Below is a small trained network, with its code and all its weights. Each question gives an input and a class and asks what happens when units are switched off, that is, made to give their printed mean instead of their output.

import numpy as np


def w(rows, s, z=0):
    codes = np.array(rows[::2]) - 128.0
    scale = np.full(codes.shape[1], s)
    scale[-1] = z or s
    return codes * scale


def f(y):
    return np.maximum(y, 0)


def log_softmax(a):
    a = a - a.max(-1, keepdims=True)
    return a - np.log(np.exp(a).sum(-1, keepdims=True))


def net(x, mask):
    res = np.array(x, float).reshape(1, 7) / 4 @ E
    y = f(res @ A[0][:, :-1].T + A[0][:, -1])
    res = res + np.where(mask, y, B[0][:, -1]) @ B[0][:, :-1]
    return log_softmax(res[-1] @ U[:, :-1].T + U[:, -1])


A, B = {}, {}
E = w([
[226,115,191,182,176,160,115],'x0',
[134,215,79,103,193,100,4],'x1',
[148,140,117,130,112,121,138],'x2',
[127,110,123,131,126,131,112],'x3',
[138,125,126,117,117,139,122],'x4',
[135,152,133,121,127,127,151],'x5',
[152,94,178,60,134,31,113],'x6',
],0.015)
A[0] = w([
[110,233,45,85,171,90,5,174],'n0',
[116,181,55,117,154,173,121,157],'n1',
[206,117,182,148,174,125,132,131],'n2',
[184,188,122,140,188,111,29,118],'n3',
[52,142,86,170,75,177,166,249],'n4',
[89,148,135,192,89,151,166,220],'n5',
[57,130,81,133,89,123,138,219],'n6',
[83,118,151,46,97,41,107,190],'n7',
[74,116,92,70,65,79,191,254],'n8',
[59,109,110,58,100,44,110,190],'n9',
[101,173,117,178,104,204,123,236],'n10',
[161,139,123,229,116,169,120,141],'n11',
[218,112,195,183,183,165,107,171],'n12',
[151,94,193,73,110,27,108,154],'n13',
[125,66,202,142,118,142,169,192],'n14',
[173,136,228,94,179,76,63,89],'n15',
],0.012,0.0068)
B[0] = w([
[91,247,51,129,142,106,128,253],'n0',
[90,175,117,151,172,161,110,178],'n1',
[212,123,171,106,119,107,159,186],'n2',
[174,179,135,35,177,103,112,211],'n3',
[113,93,108,185,88,198,37,197],'n4',
[161,54,138,141,127,169,72,176],'n5',
[66,99,97,148,132,148,50,182],'n6',
[66,145,105,108,86,128,163,194],'n7',
[69,72,125,96,64,176,108,201],'n8',
[61,117,96,110,84,116,132,196],'n9',
[127,111,162,177,196,186,56,189],'n10',
[206,119,159,164,209,180,127,182],'n11',
[215,174,234,169,135,112,149,215],'n12',
[146,89,156,99,58,52,207,192],'n13',
[131,113,154,217,75,128,180,191],'n14',
[167,129,109,91,142,79,160,190],'n15',
],0.011,0.028)
U = w([
[117,69,109,108,142,187,79,197],'0',
[189,118,163,167,159,175,132,92],'1',
[99,87,129,92,74,129,151,208],'2',
[192,104,149,140,99,95,187,209],'3',
[113,187,73,142,162,152,66,172],'4',
[176,171,146,92,255,158,91,65],'5',
[109,164,60,66,112,100,154,36],'6',
[188,153,127,50,176,51,135,3],'7',
],0.015,0.0026)

Each question gives the input, the list of numbers given to net, and the class t.
The units are the neurons (one row each of A and B). Each row of codes is followed by its name. A weight is (code - 128) times the scale printed after its matrix; where a second scale follows, it is the last column's (A, B and U).
mask holds one flag per neuron, in row order. A switched-off neuron (its flag False) gives its mean, the last column of its row in B, instead of its output. The means were averaged over made-up inputs and are rounded, as every weight is.
A unit's drop is (log p(t) with every unit on - log p(t) with that unit switched off) / (log p(t) with every unit on - log p(t) with every unit switched off).
The circuit of an input: a set's keep is (log p(t) with only the set's units on - log p(t) with every unit switched off) / (log p(t) with every unit on - log p(t) with every unit switched off). Starting from the 12 units with the biggest drops (on a tie, the unit counted first), units are removed one at a time, each time the one whose removal leaves the highest keep (on an exact tie, the one counted first), for as long as the keep stays at least 0.8.
circuit, biggest first: the units of the circuit, biggest drop first
unit that matters most: the unit with the biggest drop
k most important neurons: the k neurons with the biggest drops, biggest first
drop when u is switched off: that unit's drop, to one decimal
input [0,4,1,4,1,5,8], class 6: unit that matters most => n7
input [4,8,-8,-5,-1,8,1], class 7: circuit, biggest first => (n15 n10)
input [0,-3,7,0,2,-6,-1], class 0: circuit, biggest first => (n12 n0)
input [-3,0,2,-8,7,-3,2], class 2: 2 most important neurons => (n0 n3)
input [1,-2,-3,8,3,5,7], class 3: 4 most important neurons => (n13 n6 n4 n15)
input [8,1,1,-6,0,4,7], class 7: 2 most important neurons => (n15 n3)
input [-6,5,-2,-1,2,-3,1], class 6: 3 most important neurons => (n10 n9 n7)
input [-3,0,1,6,-2,-3,8], class 2: 4 most important neurons => (n0 n13 n3 n8)
input [1,7,-3,-1,0,-4,-8], class 5: 2 most important neurons => (n3 n11)
input [0,-5,5,0,-3,4,-8], class 0: drop when n4 is switched off => 0.4
input [-1,-2,-4,-1,3,6,2], class 2: drop when n0 is switched off => 0.1
input [-6,1,-4,2,-4,-2,3], class 6: drop when n10 is switched off => 0.2
input [7,0,-3,-5,2,-1,4], class 3: drop when n9 is switched off => 0.0
input [-4,0,-5,8,0,-1,-6], class 0: circuit, biggest first => (n0)
input [7,-5,3,2,-2,-7,1], class 3: 2 most important neurons => (n10 n4)
